[-117  -14  -28  -36 -119   56    9   -3   13   33 -116   41  -42  -47
   27   47  -23   91   -1   50 -107  -18  -81   85   68   71  -36  159
   74   -3   53  -15] -> tik
[-185  -94  -47  -61 -182  113   -5   93   38    8  -53  163  -61  -63
   73   62   -2  119  -16  135  -85   42 -160    9    7  130 -103   80
  -40   73   43  -53] -> guk
[  3  22  52  -7   3 -29 -51 -56  11 -81 -47 -11  -1 -64  23  -7 -22   7
   2  12  50  20  18   0 -24  41  47 -44  -4 -21  12  -2] -> kurem
[ 45 -23 113  -3 -12  33 -22 -99 -82 -82 -43 -91 -93 296 -18  -1 -40 -87
 -76 -56 -70 -76  31 -95  79   4  19   1  -6 -40 -24  40] -> kot
[ 156  186  232   92   58   12  -46 -538  -17 -235   33 -148 -139  423
  -15 -162   -2 -294   56 -117   16 -139  148 -289   63   50   96   -1
 -206 -228  -41   66] -> tel
[-11 -76 -59  49   9  -7 -12 -59 -31  15  32 -27  43 224  -4 -14 -12   6
   9 -79  58  23  15  -1   5  -2 -20  20  59  56 -70 -13] -> guk
[ -9  17 -17  -2  41 -19 -20 -46  32 -19 -13   5  24  70  29 -19 -10 -55
  34 -25  49  25  35   1  17 -39  22 -33 -27  -9  -8 -58] -> kot
[ 104  -40  -86   77   -2  176   53   -6  105  -62  206  126   47  145
 -216   32   97   88  210 -100  232   47 -249 -203 -346   -3   56 -176
   91  216  -41  146] -> tel
[-89  -3 -24  17 -56   4 -29 -91 101 -53 -55  23   1  30  91  20  12 -31
  61  33  17  18 -25  -5  -7  17  52  61 -67 -77   8 -27] -> vev
[  78   -5  -85   -8 -151   73   -6  -53   -6  -48   70   24   -6   34
  -44  -16  -24  107    4  -26   57  -67  -47  -95  -32   97  -17   65
   43   86  -17   32] -> kurem
[ -10   19   76    6   80   -7  -36 -116  -10  -94  -70  -56  -30  122
   60  -12   18  -97    1  -26   -7    2   15  -80    3    0   68 -100
  -58  -71    1   30] -> kot
[ 18  10  41  50  17 -17   5 -74  75   2  15  25  50 -48   1  12 -12  58
  48  40  50   7 -23  67  13  -5 -11  26 -15 -13  -8 -17] -> tik
[  23   12   37  -29    3    2  -11  -49  -38  -17  -63  -57  -73  145
   83  -39    2 -134  -31  -25 -100 -141   80 -136   90  -59   24  -44
  -53  -49   16    0] -> kot
[  44  129   58  104   16  -54  -11 -212   65 -138  -91   20   96  -88
  150    8   24   -1   65   10   27   80 -112   -1 -111   23  195  103
  -24 -193   18   17] -> kot
[ -37   30  -93  -36   65   80  -13  -21   23   77  -81  -13 -116   60
   28  -14   15  -93   47   -2  -84 -185    8  -90  -39  -21  101 -130
  -39 -155   -3  -77] -> tel
[-109 -122  -36   40  154 -227  -23  -59  147   27    4 -125   32   69
  132   20   38 -307  145  -74  144  -77  145  112   82 -242  100 -159
 -164  -68  -40 -115] -> tel
[   1   59   43   50  122  -91   26  -88  -53  -38 -133  -39   -9 -150
   63  -37   -1  -47  -18   95   17  -42   70  -25   35  -12   59  -51
   -5  -10   34   -9] -> tik
[ 55  23  83  73  12 -73 -17  35 -52  22 -82  49 -11 -48 -77  11 -26 107
  -7  55  84   8  88  83  66  10 -46  59  20 -32   5 -13] -> tel
[ 103  -73    9   64   17  -32  -22   72 -188  -35  -62   15   53  -20
  -23   -1  -36   96 -128  -48   72   -3   10  -18   85   -5  -54  166
  160  107    4   57] -> tik
[  -6 -236 -824  270   18 -160   39  295  490  315  -19  201  -64   46
 -129  102  -73  531  270 -198  543  221  349  449  350  259  -53  364
 -144  464 -210 -628] -> kurem
[  55  -57  -95   58 -108   66  -70  -49   80  -49  123   34  -40  319
  -37  -39  -93  -92   22 -188  110  -69  130  -28  103    3  -39  104
   27   51  -70 -115] -> guk
[ 208  116  514 -243 -396  -55  -37 -212  397 -547  232    2  307 -610
 -243  -47  -32  470  -27  116  181  321 -149  429    7  -16  236  223
  -22 -227  162  168] -> vezaz
[ -5  33  75   1 -14 -44  -8 -58  13 -65 -23  13  44 -34  26   1  20   9
   6  47  41  45 -13  43   7  -5  65   1 -21 -44  22  -3] -> gudaz
[-139   34  -41   21 -121   58  -23   97    9  113 -149   76 -148  224
  141   30  -22  -76   80   83 -175 -283   14  -11  154   15  -46   55
 -184  -82   19  -94] -> tel
[  -5  -14    3  -29 -110  138    3   43  -90   29  -13   24 -155    6
   58   -6  -45  -53  -56   35 -166 -165  -76 -173   15   76  -48   97
   -1  -14   47   48] -> kabot
[169 -11  71  57  41 -26 -43 -10 -53  -5  74   9 -14  48 -80  -8 -36  75
 -32   0 120 -33  64   1  -5  22 -32 -10   5  40 -27  -9] -> kurem
[  58   13  -32   64   16  -77   -5   23   -4    2   -4 -109   58  231
    3  -20  -21 -156  -12  -91   35  -31  152  -46   54  -63   42 -105
  -51   64  -80  -12] -> gudaz
[-174   51  135   24 -142   -8  -41 -143   45 -199 -232   28 -139  367
  269   59   16 -249  102  129 -172 -243   52 -118  121   33  129 -228
 -366 -180   42  -76] -> vev
[ -17   49  306   92  224 -127  -55 -109  -84  -66 -130    4  -10   99
  108  -10   68 -111  -81  155   -7    0   56   46  105  -60   47 -116
  -88  -73   63   33] -> tel
[-213   38   -9   54  -17   33  -51 -309   32 -134  -51  -77 -207  349
  243   55   81 -141   16   29 -229 -139  -60  -92  135  215    0   -4
 -171   -4  -24  -18] -> kurem
[ -28  -83   82   77 -258  168  -99  104 -126   -8  -57  198 -182  349
   27   65  -29  109   37  -74   77 -169  -48 -201  133  169 -199  198
   77  147   25   97] -> tel
[  74  277  641   78  384 -414  -70   -7 -772 -327 -528  -57 -112  363
  243  173  400 -303 -267  183 -283 -429  238  154  337 -157  171 -225
   92 -112  389  346] -> kabot
[ -24   31  -43  -19   40   11   85   30   59  166    8   65  -19  -15
  -28   18  -31  -18  122   39  -21 -120   17   38   -3  -97  -65  -30
   -3  -41   -3  -82] -> kot
[-403   47   -5 -210 -374  219   50   46   42  189 -368    9 -269  114
  143   18 -133 -130   85  183 -448 -297  -41 -121  123  165 -127   45
  -67 -104  118   40] -> kabot
[  66  -54  -17   27  -19  -38  -12   60 -173   27 -100  -19  -38   71
    0    1  -13   -4 -110  -33    2  -29   49 -115   61  -32  -19   56
   59   60  -27   37] -> kurem
[-33  -9  12  10  40 -40   6  39   2  37 -29  38   6 -58  28  17 -15 -55
  23  21  43 -34   4  31  11 -57  -6 -35 -25 -23   7 -18] -> kurem
[ 106  110  171   62  108  -67  -72 -152  -30 -144  -32  -19   42   75
  -53  -47  -23   38   19   -6   82   20   67   49    2   37   66  -68
  -12  -32   -5   22] -> kurem
[  35   22   72   16   49  -22   19  -53  -33    9  -77  -61 -101  130
   35  -16   -2 -192  -40  -21  -98 -189  116 -100  113  -71   31  -58
  -35  -73   21   -8] -> tik
[ 161  -24   12   13  -47  -17   28  -70  -96  -59   37  -71   67  215
 -210  -38  -73 -126  -83 -174  104   66   80  -73   -1  -79   44   34
  169   67  -39   76] -> kabot
[  29   35   55    6  -30   21   24  -79   40  -29   38   96  -12   28
   46   36   41  -10  104  -21   19 -122  -42   35   36 -109   -7  128
   29  -82   65   14] -> kot
[  63   49  -17   22   29   15   36 -170  -76  -74   -1  -92  -33  208
  -65  -54    6  -61  -22  -58    1  -30   93 -145   24   72    2  -87
   -3  158  -46   37] -> guk
[-42 -33 -96   6 -21  23   9  25 -18  21 -50   4 -48  70  21  17  -8 -15
  26 -56  24 -42  34 -58  40  28 -38  93  59  40  -9  11] -> kabot
[ -15   41   71   38  127  -24  -34  -33  111   33  -72  -16    2  -99
    2   36   16    5  129   45    8  -21  -58   91 -115  -25  126 -161
  -68 -152   11  -14] -> tik
[ -23  -14   30   41  174  -27   21  -66  124  -44  224   21  168 -119
 -169   80   46  -17  -16 -137  156  337 -126  276  -77  -75   51  -44
  100  -22  -59    7] -> guk
[  41 -185   -9   41   16   69   -9  254  -64  182   26  181 -113  -20
    1   59   -6  -16  -77   17  -41 -144  -19  -63   55  -96 -113  -27
   83   81   51  -10] -> vezaz
[-154  -38   14  -14 -101   50    4    0   20   -4 -122   78  -95  -41
   85   16  -12   19   -8   86 -112  -11  -46    8   78   56  -35   86
  -22   -9   52  -18] -> guk
[ 63  15  -4   3 -32 -16   9 -14   3 -12 -10  18  -8 -18 -12   2 -25  42
 -20 -23  25   8  64 -26  90 -14 -45  78  -9  27 -18 -35] -> kot
[105   3   4  73  18  34 -14  14 -14  54  36  78  28 -65 -41  -8 -28 108
 -17  15  60  -8 -40 -15   2  20 -43  80  44  35 -13  -9] -> tik
[-618 -185 -245 -191 -331  222 -356 -119  899  -75 -106   88 -306  312
   70  194 -113 -182  453 -264 -402  237 -275  185 -291  161  314 -313
 -264 -637 -182 -574] -> kurem
[  14  -27   30   44   16  -52    7   91 -135   19  -92   15  -32   82
   -7    6   -8   21   -3  -41   49  -53   89  -30   86  -28  -35   18
   29   81  -13   18] -> guk
[  9 -34  23  12  -3 -11   4  -8   3 -55  -3  25 -27 -54  53  40 -20 -37
 -67  39  34   3  20  14  64  19  -9  75   6  37  27 -25] -> kabot
[  42   93   18  -55  -22   26    0 -197  -14 -100  -39 -127  -61  195
   53 -106    1 -119   43    2 -124 -246  101 -184  -10    0   92 -136
  -91  -77  -13    3] -> guk
[-139   58  -63  -43  -67  106   29   46  142   69   28  150   -5 -211
   28   25   -1   30   67  159 -111  -26 -157   21  -83   36  -61   53
  -70  -72   40  -54] -> vev
[  29  -75 -123   80  -38  -34  -16   17  -35   87  -46  -47  -25  203
  -70  -32  -57  -65    7 -138  147   15  147  -33   70  -55    2   74
   63    0  -72  -35] -> tel
[ -11  -38  -29   40   25  -30  -23   48  -54   37  -60    9  -18  103
   38   -6  -11  -31   23  -18   46 -110   86  -73   65  -36  -43   23
    1   20  -17    1] -> vev
[ -22   27  -70   24   50   -5   -4   23   -2   64  -28   18    0   23
   -9    4   12 -105   31  -30  -34  -62   32  -15  -12 -100   18   -6
  -12 -129  -16  -22] -> vev
[-351   -9  121  -97  415 -189   75 -396  330 -174  198 -172  155 -335
  258  -46  112 -433  -75  118  -20  381    2  170   14 -107   83 -349
 -215  -92  -14 -144] -> guk
[ -48  -32  -16   12 -146   78   32   55  -90   72  -90   61 -101  145
  -12   16  -20  -10    6  -18  -52 -130  -14 -107  105   -3  -73  130
   57   27   14   74] -> gudaz
[-108 -133 -164  -71 -145  131   30  361  -47  265  -50  210 -186  127
   53   57   26 -104   50  -26 -238 -309   -7  -89   86 -163 -121  -14
  -27  -79   66  -82] -> vezaz
[-90  49 -24 -11  14 -54 -40  27   0 -71 -95  48 -13 -47  98 -20  34 -19
  41  55 -37 -72  59  35  28  22  13 -30 -70 -55  43 -69] -> guk
[ -3 -39  -3   3 -27 -17   0  17 -78  15 -93 -36 -44  68  10  -6 -37 -48
 -45  12  -8 -70  64 -71  67  12 -10   3  12  57  -7   4] -> gudaz
[ -49  -35  -77   19  -63    7  -24  118  -31   62 -123   46  -45  104
   58   14  -26  -53    7  -10  -55 -148   87  -63   79  -21  -58   72
   12   -4   16  -24] -> vev
[ 249 -209   26  -41 -349   89  -93  159 -139  -59  -83  -45 -103  150
 -222  -47 -200  268 -270 -120   88  -64  205 -166  209  168 -112  199
  229  183  -30   47] -> tel
[ 148   54  -41   -1 -131  -18   19   59 -138  -71   93   50  195   63
 -142  -37   -7   15  -97 -181   71   84  -19   17   13  -92  -37  233
  189   32   -5  103] -> kurem
[ 46  -7  44  12 103 -48 -27  -4 -21 -50   2 -43  53 -17 -21   5 -35  43
  24 -26 106  27  28  71 -18 -28  24 -56  14  -9 -23 -11] -> kot
[-122    2   -7    0   73  -15  -43  -68   43  -31 -116  -19  -37   77
   89  -25   25 -103   65  -16   24  -26   43  -38   29  -18   62  -86
  -33  -60    7  -32] -> tel
[  78    5  102   44  -60   80   25  -85 -156  -49   30   64  -70  109
  -87  -12  -83   59  -58    7   29  -55  -55 -117   40   58  -75  133
  107  132  -21   65] -> vezaz
[  86   45   88   45  101  -53  -50 -129   51 -129   68  -24   96  -35
   -7   -2   37  -20   72  -78  125   89  -13   31  -88  -38  109  -56
   36  -40    1   56] -> kabot
[ -42   62   31  -40  -79  -17   12   63    9   -3 -109   35  -23    2
   23   14   -9  -77  -18   76  -74  -71   48   22   79  -50   29  -37
 -109  -74   29  -69] -> tel
